Rows with their classes
[ 0.31 -0.52 -0.78  0.74 -1.99  0.23  0.42  1.17 -0.07 -0.27 -0.86  0.90
 -0.50  0.02 -0.27  0.18  1.24  1.64  1.39 -0.64 -0.64 -0.24  0.01  1.23
  1.31 -0.38  0.86  1.46 -0.01  0.10 -1.15  0.33 -0.22 -1.20  0.51  0.18
 -0.83  0.85  0.11  1.20  0.29 -0.41 -1.49 -0.35  1.74  0.25 -0.08 -0.52
 -1.42  0.32 -0.08 -0.18  0.74  1.98 -0.63  0.08  0.15  0.05 -0.14 -0.41
  0.19 -1.60  0.23  0.43  0.65 -0.84  0.78 -1.67 -2.40 -0.38 -0.12  0.37
  0.71 -0.32 -1.22  0.56 -1.24 -0.10 -0.68 -1.09 -0.81  0.46 -0.85 -0.90
 -0.45 -0.30 -1.45  1.34 -1.88  0.25 -1.68 -0.58 -0.86  2.08  1.59 -0.08
 -0.87  0.46  1.24 -0.29  0.59 -0.29 -0.05  0.38  1.45  0.32 -0.62  0.96
  1.52  1.20  0.66  0.97  1.73 -1.46 -1.51 -1.17 -0.34  0.15  0.56 -0.68
 -1.51  0.70 -0.25  0.20  1.71 -0.34 -1.44 -0.29 -0.50 -0.73 -0.34  1.42
  0.31 -0.93 -0.90 -0.10  0.53 -0.75 -0.69  1.26  1.52  2.42 -0.53  1.81
 -0.70 -0.96 -2.56  0.61  0.49 -0.72 -0.37  0.37]	<67>
[ 0.05  1.07  0.88 -2.24  0.05  0.36 -0.31 -3.82 -0.63  0.62 -1.04 -0.39
  1.59  1.57 -0.49  0.35 -0.81 -0.08  1.20  2.00 -0.06  0.12 -0.82 -1.04
 -2.10  2.32 -0.10 -1.85 -1.00  0.44  0.55  1.06  1.17 -2.26 -1.37 -0.20
  0.05 -1.09 -0.87 -0.67 -0.69  1.46 -0.44  1.11 -0.40 -1.06 -0.59  0.82
  1.15 -0.33  1.76  2.74 -0.88 -0.22  1.06  0.02 -0.63  2.02  0.40 -0.30
  0.50  0.61  1.53 -2.12 -0.19 -0.16 -0.61 -0.10  1.74  0.71 -0.14  0.06
  1.14  0.00 -0.39  0.00  0.85  1.23  1.20  0.48  2.64 -0.16  1.89  1.04
  1.55  0.82  1.36  0.43  1.36  0.37  2.28  1.35 -0.59  0.69 -1.72  0.11
  0.10  0.46 -0.65  0.66  0.70  0.04  0.29  0.22 -1.12  0.30  0.73 -0.43
  0.07 -0.38  0.08 -1.40  1.35  0.76 -0.23  0.33  1.65  0.05 -0.51 -0.53
  1.10 -0.02 -1.79  1.20 -1.07  0.11  0.10  0.09  1.53  2.01 -1.36 -0.81
  0.90  1.07 -0.51  0.24 -0.75 -0.89 -0.22  0.50 -1.18 -0.30  0.04  0.39
  1.26 -0.54  2.87 -0.69 -0.39 -0.15 -0.46  2.01]	<60>
[-2.59  1.56 -0.84 -1.93  0.55 -0.62 -0.36 -2.85  1.83 -1.15 -1.04 -1.27
  0.96 -1.19 -0.05 -0.22  1.28 -1.73  2.48 -0.59  0.99  0.03  0.29 -2.28
 -2.00 -0.31  1.29 -1.95 -0.36 -0.04 -0.61  0.29  1.00  1.57 -0.64  0.21
  1.47 -0.46 -0.59  0.46 -0.08  1.20  0.99 -0.46 -2.57 -0.99 -0.54 -0.61
 -1.42 -0.33  0.23  2.45  0.44  0.64  0.31  0.80 -0.62  0.38  0.47  0.65
  0.92  1.50  0.37  0.77  1.42  0.88  0.24 -0.69 -0.67  0.51  2.42 -0.09
  0.13 -0.44 -1.68  0.34 -1.14  0.43  0.58  0.90 -1.54  0.92 -0.16  0.48
 -0.17  0.34 -0.89  1.07  0.49  0.20 -0.94  1.12 -0.11  1.85 -1.22  1.60
 -0.24  0.09 -1.92  0.73 -0.13 -0.89 -0.56  0.32 -1.47 -1.05 -0.60  0.22
 -1.56 -1.79  0.84  0.08  0.26 -0.19  0.18 -2.84  0.22  2.65 -0.29  0.48
 -1.10  1.41 -1.30 -0.30  1.04  2.91  0.80 -0.17 -0.71 -0.06 -1.70  1.14
  1.30 -1.01  1.11  0.31 -1.67 -0.21  0.62  1.31 -1.19 -2.71 -0.79 -1.60
  0.01  0.95 -0.38 -0.97  1.83 -1.15  0.46 -1.48]	<66>
[-0.09 -0.26 -1.20  2.09 -2.65  1.15  0.31  4.21  0.70 -0.05 -1.17  2.20
 -1.48  1.05 -1.08  2.68  1.66  2.71  0.11 -0.48 -1.11 -0.24  0.84  3.62
  2.55 -0.48 -0.13  2.84  1.04 -1.10 -2.34  0.47 -1.23  0.54  0.16  0.22
 -0.84  1.61  1.12  1.75 -1.34 -0.84 -2.24 -0.61  3.11  2.70 -0.59 -2.02
 -3.02  1.40 -0.95 -1.51  0.67  0.54 -2.64 -0.20 -0.30  0.52  0.53  0.31
  0.55 -1.20  0.71 -0.77  1.98 -0.48  0.26 -2.13 -3.84 -0.21  0.38 -0.49
  1.07  0.81  0.44 -1.18 -1.94  0.42 -0.69 -1.14 -3.74  0.69 -1.54 -1.38
 -1.46 -2.62 -2.40  1.06 -5.02 -0.31 -1.97 -0.24  0.91  2.23  3.36 -2.14
 -3.48  0.36  3.09 -0.52  0.50  0.31 -0.28  0.18  2.28 -0.46 -1.00  1.63
  2.18  1.63 -0.94 -0.27  1.08 -2.14 -0.51 -2.35 -1.99 -0.82  1.27  0.05
 -3.56  0.84  1.76 -1.48 -0.27  0.47 -0.23 -0.42 -0.31 -0.65 -0.10 -0.25
  0.10 -1.09 -0.13 -0.71  0.45  0.19 -1.42  0.94  2.10 -1.00 -1.41  0.05
 -1.83 -0.65 -6.53  1.31 -0.32 -0.95 -0.16  0.17]	<67>
[-0.19  1.66  0.65  1.67  1.23 -2.20  0.96  3.57 -1.69 -0.83  0.09  0.62
 -1.83  0.17 -0.31 -0.65 -0.12 -0.81 -0.48 -1.26 -0.48 -0.40 -0.69  0.89
  1.48  0.19  0.20  0.03 -0.41  0.96 -0.80  0.69 -1.78 -0.34  0.45  0.55
  0.66  0.85  0.51 -0.48  0.41  0.46  0.34 -1.17 -0.60  0.31 -0.01  0.98
 -0.29 -0.61 -0.72 -0.85 -0.14 -0.35 -1.81 -0.31  1.28 -0.48 -0.22  0.10
  1.31 -0.30 -0.42  1.12 -0.47 -1.11  1.22  0.54  1.12 -0.39 -0.67  0.29
 -2.83  0.32  0.23 -0.53  1.26 -0.72 -2.50 -1.77 -1.35 -1.16 -0.42 -1.24
 -0.33  1.07 -2.07  0.18 -3.12 -0.42 -2.95  0.22  0.24 -3.35  2.17 -0.78
  1.78  0.42  0.86  0.44 -1.20  1.43  0.19 -0.69  1.84  1.03 -1.41  0.51
  0.71  2.70  1.69  0.09 -0.96 -0.57  0.05  0.88 -0.43  0.49  0.42  0.19
 -1.07 -1.26  2.03  0.03  1.41 -0.55  1.29 -0.30 -0.40 -1.29  1.14  1.07
 -2.33  0.48  0.26  0.45  1.43  0.86  0.65  1.05  1.44 -1.30  1.34  1.92
 -1.23 -0.80 -1.87 -0.04 -0.12 -1.12 -0.79 -1.48]	<67>
[-0.54  0.90  0.65  2.95 -2.35 -0.15  0.88  0.58 -1.09 -0.36  0.34  2.66
 -0.27  0.57 -1.09  1.09  0.26  3.49  1.03 -0.52 -1.24 -0.73  1.12  2.57
  2.23 -0.49  1.87  3.75 -0.08  0.76 -0.38  2.73 -0.49 -1.73  1.18  0.56
 -0.33  0.48  0.34  1.47 -0.07 -0.30 -1.66  0.43  2.69  0.05 -0.20 -0.75
  0.78 -0.35  0.07  1.25  1.91  4.20 -0.56  0.57 -0.73 -1.99  0.04 -0.02
  1.22 -1.58  0.72  0.28 -1.80 -1.69 -0.07  1.05 -2.90  0.49 -1.70  0.50
  1.68 -0.23  0.89  2.35 -0.82 -0.24  2.48 -1.34 -2.23  1.21  1.66 -0.36
  1.57  1.89  0.68  0.87 -3.72  0.74 -0.12 -0.45 -0.84  2.12  1.64 -1.20
 -0.40 -0.77 -0.71  1.47 -0.56  1.92 -1.77  1.22  5.20  3.01  0.25  0.52
  2.20  3.65  0.64  1.81  1.77  0.11 -3.10 -0.18  0.41 -4.22 -0.13 -2.29
 -0.66 -0.96  2.02  0.71 -1.48 -1.80 -1.22 -0.53 -1.39  1.19  1.41  1.91
  0.40  1.80 -1.54 -1.28 -3.14 -0.45 -0.14 -0.49  2.24 -2.81 -2.38  1.60
 -2.75 -0.64 -2.42 -0.83  0.56 -0.33  0.98  3.20]	<67>
[ 0.25 -0.67  0.23 -1.79  0.63  1.09 -0.30 -1.25  0.09  0.12 -0.33 -0.49
  0.40 -0.46 -0.21 -0.04  0.03 -0.03  0.50  0.81  0.08  0.38  0.12 -0.11
 -0.55  0.83 -0.65 -0.55  0.67 -0.48  0.52  0.11  0.95  0.14 -0.48 -0.41
  0.09 -0.88  0.13  0.42 -0.28  0.07 -0.43  0.72 -0.80  0.42 -0.05  0.02
 -0.04  0.10  0.35  0.21 -0.97 -1.36  0.22  0.47 -0.07  1.92 -0.03 -0.29
 -0.11  0.98 -0.27 -1.06  0.39 -0.16  0.03 -0.40  0.68 -0.56 -0.28 -0.13
  0.32 -0.43 -0.24 -0.67 -0.65 -0.26 -0.34  0.65  1.40 -0.32 -0.08  0.33
  0.31 -1.68  0.42  0.40  1.74  0.11  1.56  0.51 -0.01  1.34 -0.71 -0.11
 -1.30  0.09  0.37 -0.99  0.06 -0.50  0.51  0.09 -1.99 -1.31  0.58 -0.11
  0.09 -1.44 -0.80  0.18  0.28 -0.21  0.18 -0.12  0.03  0.32 -0.03  0.23
 -0.39  0.64 -1.61  0.58 -0.07  0.18 -0.18  0.43  0.94  0.27 -0.89 -0.84
  0.63 -0.28 -0.18  0.19  0.84 -0.61 -0.50  0.53 -0.39  0.83  0.37 -0.79
  1.22 -0.18  0.53  0.43 -0.08  1.53 -0.87 -0.22]	<60>
[ 0.31  0.69  0.15  0.09 -1.88 -0.16  0.38 -1.02 -0.66  0.41 -0.99  0.51
  0.52  2.11  0.15  1.10  0.03  0.56  1.34  0.43  0.11 -0.69  0.39 -0.44
 -0.26  0.51  0.31 -0.44 -1.46 -0.31 -0.74  0.62 -0.12 -2.44 -0.87  0.17
 -0.07  0.79 -0.65 -0.73 -0.05  0.49 -0.68 -0.36  0.97 -0.49 -0.38 -0.62
  0.05  0.04  0.75  1.53  0.14  1.26 -0.49  0.05 -0.09  1.13  0.25 -0.02
  0.39 -0.41 -0.28  0.14 -0.39  0.07 -0.63 -0.48 -0.83  0.52 -0.17  0.38
  0.71  0.03 -0.52  0.12  0.28  0.56  0.52 -0.27 -0.05  1.34  0.83  1.07
  0.94  0.79 -0.10  0.69 -0.93  0.00 -0.10 -0.41 -1.65  0.49 -0.19 -0.09
  0.06  0.77 -0.16  0.91  0.05 -0.24 -0.41 -0.01  1.37  1.29 -0.50 -0.31
 -0.34  1.42  1.96 -0.73  1.06 -0.34 -1.13 -0.73  0.09 -0.09 -0.13 -0.71
  0.42  0.96 -0.19 -0.03 -0.13 -0.36 -0.45 -0.32 -0.19  0.68 -0.39  0.64
  0.20  0.22 -0.48  0.40 -0.14 -0.72 -0.20  0.09  0.43  0.28 -0.34  1.89
 -0.59 -0.19  0.08 -0.56 -0.82 -1.01 -0.10  1.56]	<67>
[ 1.53  1.04  1.17 -1.06 -1.95  1.23  0.66 -2.85 -2.16  0.84 -0.35 -1.32
  1.55  1.35 -0.72 -0.03 -0.04 -0.24  2.28  2.38 -0.06  0.31 -0.94 -0.21
 -1.05  1.76 -0.58 -1.72 -0.64 -0.69  1.13  0.77  1.13 -2.42 -1.56 -0.55
 -0.40 -0.79 -0.12  0.40 -0.80  0.42  0.18  1.09 -0.04 -0.38 -0.69 -0.34
  0.18  0.72  1.43  2.06 -0.94 -1.20 -0.41 -0.80 -1.01  3.11  0.38 -0.95
  0.77 -0.09 -0.40 -1.71  0.32 -0.27 -0.79 -0.76  1.21  0.86 -0.81 -0.25
  0.69  0.88 -0.32  0.50  1.29  0.86  0.68  0.06  1.61  1.07  0.50 -0.22
  1.13 -2.01 -0.01  0.32 -0.57 -0.72  1.24  0.72 -0.65  0.56 -0.32 -0.98
  0.24  0.51  0.30  1.38 -0.32  1.12  0.67  0.12 -0.43  0.12 -0.61  0.21
  0.42  1.28  0.28 -1.10  1.08  0.78 -0.44  0.43  1.25  0.86  0.44  0.09
  0.21  0.23 -0.82 -0.88 -2.92 -0.86 -0.18  0.55  0.61  1.87 -0.39 -0.49
  0.51  0.18  0.58 -0.32  0.54  0.26 -0.03  0.50  0.57  0.87 -0.68  0.11
 -0.77 -0.20 -0.63 -0.29 -0.50 -0.87 -0.17  1.56]	<60>
[-1.57  0.58  0.18 -0.55 -0.41 -0.24  0.46 -1.58  0.93 -1.10  0.12 -0.51
  0.82 -0.73  0.39  0.06  0.50 -1.08  1.84 -0.95  0.87 -0.48  0.85 -1.71
 -0.87 -0.66  0.84 -1.08 -0.45 -0.67 -0.18  0.00  0.50  1.10 -0.44  0.43
  1.22  0.56 -0.62  0.50  0.12  0.14  1.27 -0.64 -2.07 -0.55 -0.35 -1.25
 -0.25 -0.38  0.08  1.97  0.60  1.01 -0.13  0.88 -0.51  0.33 -0.38  0.43
  0.64  0.72 -0.66  1.11  0.43  1.11 -0.32  0.02 -1.26  0.26  1.00  0.07
 -0.55 -0.75 -0.72  0.07 -0.57 -0.57  1.45  1.40 -1.40  0.87  0.29  1.29
  0.47  0.04  0.25  0.25  1.50 -0.06  0.31  0.05 -0.75  0.81 -0.96  1.52
 -0.10 -0.52 -1.33  0.78 -0.66 -1.05 -0.79  0.25 -0.49  0.01 -0.09 -1.06
 -1.72 -0.41  0.31  0.38  0.09  0.20 -0.08 -1.94 -0.02  1.19 -0.36  0.13
 -0.08  0.64 -0.62  0.37 -0.61  1.20  0.28  0.68 -1.14  0.19 -0.64  0.83
  1.40 -0.15  1.23  0.48 -0.90 -0.06  0.68 -0.47 -0.61 -2.79 -0.94 -1.29
  1.38  1.21  0.40 -0.75  0.65 -0.27  0.77 -0.16]	<60>
[-0.99 -0.31  0.29 -1.56 -0.86  0.31  0.47  0.71  0.53 -0.56 -1.02 -0.23
  0.22 -0.34  0.34 -0.14  0.41 -1.18  1.98 -0.25  0.31 -0.75 -0.56 -0.91
 -0.38  0.27  0.23 -1.43 -0.58 -0.74 -0.69 -0.68  0.26  0.64 -1.72  0.34
  0.44  0.37 -0.62  0.92 -0.31  0.84 -0.28 -0.11 -1.13  0.26 -0.62 -0.63
 -1.56 -0.56 -0.19  1.22 -0.44 -1.73 -1.66  0.37  0.79  2.49 -0.29  0.08
  0.79  1.12 -0.45 -0.49  1.67  0.65  1.35 -0.87 -0.13 -0.50  0.24 -0.49
 -2.23 -0.56 -1.92 -1.48 -0.72 -1.52 -1.74  0.59  0.49 -0.24 -0.79  0.01
 -0.38 -1.70 -1.18  0.88  1.11  1.88 -1.31  0.20 -0.07  0.25  0.04  0.45
 -1.45  0.66  1.16 -1.07 -0.03 -1.38  0.59  0.08 -2.47 -0.16  0.20 -0.15
  0.10 -0.50 -0.02 -0.49 -0.07 -1.68  0.43 -1.86 -0.73  3.35  0.13  0.62
 -0.98  1.06 -1.63  0.54  0.47  1.45 -0.03  0.50  0.39 -0.30 -1.04  0.41
  0.50 -1.40  0.83  0.91  2.67 -0.33 -0.58  1.71 -0.03  0.16  0.88 -0.06
  0.70 -0.75 -0.66  1.25 -0.70 -0.50 -0.91 -1.63]	<60>
